Here is a tiny trained network, its code and every weight. The questions are about switching its units off for an input and a class, where a switched-off unit gives its printed mean instead of its output.

import numpy as np


def w(rows, s, z=0):
    codes = np.array(rows[::2]) - 128.0
    scale = np.full(codes.shape[1], s)
    scale[-1] = z or s
    return codes * scale


def f(y):
    return np.maximum(y, 0)


def log_softmax(a):
    a = a - a.max(-1, keepdims=True)
    return a - np.log(np.exp(a).sum(-1, keepdims=True))


def net(x, mask):
    res = np.array(x, float).reshape(1, 4) / 4 @ E
    y = f(res @ A[0][:, :-1].T + A[0][:, -1])
    res = res + np.where(mask, y, B[0][:, -1]) @ B[0][:, :-1]
    return log_softmax(res[-1] @ U[:, :-1].T + U[:, -1])


A, B = {}, {}
E = w([
[120,134,132,145,251,167,98],'x0',
[129,72,146,217,149,62,180],'x1',
[89,162,123,168,112,103,111],'x2',
[177,152,218,171,110,156,84],'x3',
],0.012)
A[0] = w([
[100,127,155,216,184,142,125,178],'n1',
[162,123,137,59,200,238,61,160],'n2',
[96,107,103,140,147,96,204,197],'n3',
[126,94,160,131,140,149,94,130],'n4',
[183,90,223,254,158,110,126,189],'n5',
[126,99,195,229,109,134,120,171],'n6',
[134,193,115,65,127,206,21,148],'n7',
[133,186,165,111,43,126,72,143],'n8',
[168,175,172,112,16,145,86,141],'n9',
[129,133,148,56,75,140,107,253],'n10',
[151,162,162,126,23,124,71,117],'n11',
[108,60,64,103,111,52,240,191],'n12',
[181,89,182,162,146,136,137,128],'n13',
[83,146,100,184,198,95,107,160],'n14',
[122,135,82,140,143,149,124,92],'n15',
[110,139,50,123,147,138,135,99],'n16',
[147,100,142,149,193,165,117,151],'n17',
[109,141,199,194,138,98,147,110],'n18',
],0.01,0.005)
B[0] = w([
[154,120,135,163,176,101,84,199],'n1',
[146,162,167,9,194,180,143,231],'n2',
[129,73,100,129,114,124,82,202],'n3',
[134,140,142,135,146,123,159,152],'n4',
[194,87,189,166,166,78,155,243],'n5',
[151,76,158,189,127,99,137,206],'n6',
[136,181,93,90,160,162,162,234],'n7',
[68,161,113,170,108,140,191,202],'n8',
[72,146,162,157,94,130,173,218],'n9',
[99,156,101,112,88,159,178,210],'n10',
[45,162,166,188,65,122,171,202],'n11',
[153,67,62,93,37,173,103,251],'n12',
[144,105,193,115,135,126,136,175],'n13',
[95,111,112,147,179,97,50,189],'n14',
[100,130,120,128,134,136,108,142],'n15',
[96,128,110,101,124,135,80,166],'n16',
[126,107,159,99,176,141,103,179],'n17',
[166,101,125,178,143,111,135,181],'n18',
],0.011,0.013)
U = w([
[44,241,137,172,71,166,185,251],'0',
[165,41,70,76,19,178,136,230],'1',
[140,249,117,38,191,202,145,72],'2',
[132,103,215,175,54,118,197,2],'3',
[204,79,175,216,171,75,112,65],'4',
[200,122,254,97,205,159,154,129],'5',
[69,109,98,106,187,148,41,104],'6',
],0.0085,0.0016)

Each question gives the input, the list of numbers given to net, and the class t.
The units are the neurons (one row each of A and B). Each row of codes is followed by its name. A weight is (code - 128) times the scale printed after its matrix; where a second scale follows, it is the last column's (A, B and U).
mask holds one flag per neuron, in row order. A switched-off neuron (its flag False) gives its mean, the last column of its row in B, instead of its output. The means were averaged over made-up inputs and are rounded, as every weight is.
A unit's drop is (log p(t) with every unit on - log p(t) with that unit switched off) / (log p(t) with every unit on - log p(t) with every unit switched off).
The circuit of an input: a set's keep is (log p(t) with only the set's units on - log p(t) with every unit switched off) / (log p(t) with every unit on - log p(t) with every unit switched off). Starting from the 12 units with the biggest drops (on a tie, the unit counted first), units are removed one at a time, each time the one whose removal leaves the highest keep (on an exact tie, the one counted first), for as long as the keep stays at least 0.8.
units of the circuit, in order: the units of the circuit, biggest drop first
k most important neurons: the k neurons with the biggest drops, biggest first
drop when u is switched off: that unit's drop, to one decimal
input [2,-1,6,2], class 4: units of the circuit, in order : (n2 n10 n1)
input [3,0,-2,-8], class 1: units of the circuit, in order : (n12)
input [-1,1,5,1], class 4: units of the circuit, in order : (n10 n12 n2)
input [-5,-1,-5,8], class 0: units of the circuit, in order : (n8 n11)
input [-2,7,4,-3], class 4: 2 most important neurons : (n5 n10)
input [7,-5,-2,6], class 2: 2 most important neurons : (n7 n2)
input [4,-4,7,4], class 2: 2 most important neurons : (n7 n2)
input [4,-5,6,8], class 2: 3 most important neurons : (n2 n7 n8)
input [-1,-3,-3,1], class 2: 3 most important neurons : (n2 n6 n7)
input [3,5,-7,5], class 4: drop when n7 is switched off : 0.5
input [-5,8,5,-3], class 1: drop when n12 is switched off : 2.4
input [2,3,-3,-3], class 1: drop when n12 is switched off : 0.5
